Below are the code and all the weights of a small trained network. Each question names an input and a target symbol and asks about switching units off, where a switched-off unit gives its printed mean instead of its output.

import numpy as np


def w(rows, s, z=0):
    codes = np.array(rows[::2]) - 128.0
    scale = np.full(codes.shape[1], s)
    scale[-1] = z or s
    return codes * scale


def f(y):
    return np.maximum(y, 0)


def softmax(a):
    e = np.exp(a - a.max(-1, keepdims=True))
    return e / e.sum(-1, keepdims=True)


def log_softmax(a):
    a = a - a.max(-1, keepdims=True)
    return a - np.log(np.exp(a).sum(-1, keepdims=True))


def net(x, mask):
    ids = ['γεθλπτ'.index(c) for c in x.split()]
    T = len(ids)
    res = E[ids] + P[:T]
    u = 0
    for l in range(2):
        q, k, v = (res @ M[l].T for M in (Q, K, V))
        z = softmax(np.where(np.tri(T) > 0, q @ k.T / 3**0.5, -1e9)) @ v
        res = res + np.where(mask[u], z, O[l][:, -1]) @ O[l][:, :-1]
        u += 1
        y = f(res @ A[l][:, :-1].T + A[l][:, -1])
        res = res + np.where(mask[u : u + 4], y, B[l][:, -1]) @ B[l][:, :-1]
        u += 4
    return log_softmax(res[-1] @ U[:, :-1].T + U[:, -1])


Q, K, V, O, A, B = {}, {}, {}, {}, {}, {}
E = w([
[129,134,72,103,173,190,144],'γ',
[139,68,133,154,152,192,114],'ε',
[160,232,105,77,147,210,110],'θ',
[215,180,159,170,155,144,154],'λ',
[207,173,64,130,3,52,154],'π',
[86,208,171,151,85,158,117],'τ',
],0.02)
P = w([
[145,146,243,83,58,228,59],'0',
[117,168,37,254,104,152,151],'1',
[181,162,65,187,127,142,203],'2',
[125,202,121,117,129,141,214],'3',
[67,204,71,37,156,48,199],'4',
[148,155,73,141,102,60,114],'5',
[124,146,110,87,139,73,159],'6',
],0.007)
Q[0] = w([
[182,125,60,198,208,154,133],'L0H1',
[141,175,233,207,61,94,130],'L0H1',
[87,16,70,73,95,3,18],'L0H1',
],0.0045)
K[0] = w([
[147,191,146,76,2,109,163],'L0H1',
[72,154,98,91,250,166,179],'L0H1',
[70,99,119,217,52,178,114],'L0H1',
],0.0045)
V[0] = w([
[86,183,132,220,186,186,134],'L0H1',
[49,40,255,172,87,88,11],'L0H1',
[210,132,98,190,134,175,120],'L0H1',
],0.0066)
O[0] = w([
[106,11,66,66,146,50,111,207],'L0H1',
[186,193,200,175,168,254,217,2],'L0H1',
[93,206,110,231,191,148,66,208],'L0H1',
],0.0084,0.0076)
A[0] = w([
[100,63,189,100,98,9,136,254],'L0N1',
[133,240,130,207,71,82,191,132],'L0N2',
[134,2,64,144,202,124,43,114],'L0N3',
[151,118,119,81,149,227,162,116],'L0N4',
],0.0061,0.0033)
B[0] = w([
[120,168,57,190,156,134,125,219],'L0N1',
[126,195,183,44,135,85,126,201],'L0N2',
[7,134,205,73,134,86,118,255],'L0N3',
[151,131,135,158,117,89,182,152],'L0N4',
],0.013,0.0073)
Q[1] = w([
[160,30,85,83,153,106,145],'L1H1',
[186,123,116,254,130,24,126],'L1H1',
[143,211,182,160,97,102,213],'L1H1',
],0.0084)
K[1] = w([
[120,123,176,122,172,182,45],'L1H1',
[89,163,14,208,163,13,149],'L1H1',
[3,173,12,181,132,71,132],'L1H1',
],0.0069)
V[1] = w([
[76,123,151,54,84,86,130],'L1H1',
[75,151,151,151,79,142,206],'L1H1',
[117,218,122,106,162,151,1],'L1H1',
],0.0095)
O[1] = w([
[145,120,115,99,53,82,153,197],'L1H1',
[80,103,35,163,117,140,137,149],'L1H1',
[9,165,138,150,134,183,127,252],'L1H1',
],0.015,0.016)
A[1] = w([
[90,144,98,255,125,131,58,235],'L1N1',
[62,143,126,98,127,92,51,190],'L1N2',
[137,71,111,200,94,99,175,7],'L1N3',
[54,117,20,164,59,171,129,218],'L1N4',
],0.0097,0.0011)
B[1] = w([
[187,180,134,88,240,195,255,198],'L1N1',
[120,73,17,150,116,151,120,245],'L1N2',
[198,34,67,144,62,243,41,132],'L1N3',
[196,80,213,67,105,68,164,253],'L1N4',
],0.0057,0.04)
U = w([
[192,120,34,158,240,101,154,165],'γ',
[57,147,118,118,48,188,93,6],'ε',
[195,2,68,121,121,108,188,123],'θ',
[53,243,104,213,180,102,97,239],'λ',
[104,100,188,103,20,19,57,181],'π',
[139,152,226,74,90,141,232,168],'τ',
],0.0057,0.0016)

Each question gives the input, a string of symbols that net reads in full, and the target symbol t.
The units are the heads (3 rows each of Q, K, V and O) and the neurons (one row each of A and B). Each row of codes is followed by its name. A weight is (code - 128) times the scale printed after its matrix; where a second scale follows, it is the last column's (O, A, B and U).
mask holds one flag per unit, layer by layer, with each layer's heads first. A switched-off unit (its flag False) gives its mean, the last column of its rows in O or B, instead of its output. The means were averaged over made-up inputs and are rounded, as every weight is.
A unit's drop is (log p(t) with every unit on - log p(t) with that unit switched off) / (log p(t) with every unit on - log p(t) with every unit switched off).
The circuit of an input: a set's keep is (log p(t) with only the set's units on - log p(t) with every unit switched off) / (log p(t) with every unit on - log p(t) with every unit switched off). Starting from all 10 units, units are removed one at a time, each time the one whose removal leaves the highest keep (on an exact tie, the one counted first), for as long as the keep stays at least 0.8.
units of the circuit, in order: the units of the circuit, biggest drop first
unit that matters most: the unit with the biggest drop
top k neurons: the k neurons with the biggest drops, biggest first
top k neurons in layer l: the k neurons of layer l with the biggest drops, biggest first
input γ τ λ θ τ τ θ, target π: top neuron in layer 1 -> L1N1
input λ γ ε ε λ γ, target λ: units of the circuit, in order -> L1H1, L0H1
input θ τ τ τ π θ, target ε: units of the circuit, in order -> L1H1, L1N2
input ε τ τ π, target π: units of the circuit, in order -> L1N1, L0N2
input τ θ θ λ γ, target θ: units of the circuit, in order -> L0H1, L1H1, L1N4
input θ τ π, target π: top 3 neurons -> L0N2, L1N1, L1N2
input τ θ γ τ θ τ, target θ: top 2 neurons -> L1N2, L1N4
input π θ τ ε, target τ: top 2 neurons -> L1N4, L0N2
input τ γ λ τ, target γ: top 2 neurons in layer 0 -> L0N4, L0N2
input γ τ λ γ, target π: units of the circuit, in order -> L1H1, L1N1, L0H1
input ε π λ λ τ τ, target τ: top 2 neurons -> L1N4, L1N1
input ε λ τ θ, target γ: units of the circuit, in order -> L0H1, L1H1, L0N4
input θ τ τ π τ τ λ, target λ: top 3 neurons in layer 0 -> L0N3, L0N1, L0N4
input ε τ τ γ, target γ: top 2 neurons -> L0N3, L1N4
input π ε ε λ, target λ: top 2 neurons -> L1N4, L0N3
input π λ ε, target τ: unit that matters most -> L0H1
input π π γ γ, target τ: top 2 neurons in layer 0 -> L0N2, L0N3
input θ λ θ, target ε: top 2 neurons -> L1N2, L0N1
input γ γ τ τ τ ε, target π: top 2 neurons -> L0N3, L1N1
input θ τ ε, target ε: unit that matters most -> L0N3
input τ γ τ π ε θ, target θ: top 2 neurons -> L0N1, L1N4
input λ τ ε λ γ, target λ: units of the circuit, in order -> L1H1, L0N3, L1N4
input τ γ γ τ, target γ: top 3 neurons in layer 0 -> L0N4, L0N1, L0N2
input π ε π λ τ γ, target τ: top 3 neurons -> L1N4, L0N2, L1N1
input π τ π τ, target π: top 2 neurons -> L1N1, L0N2
input γ π τ τ γ, target π: top 2 neurons in layer 0 -> L0N1, L0N3
input γ θ ε, target π: unit that matters most -> L0N3
input θ ε τ π θ γ, target ε: top 3 neurons -> L1N2, L0N3, L0N1
input ε γ ε, target γ: top 2 neurons -> L0N4, L1N4
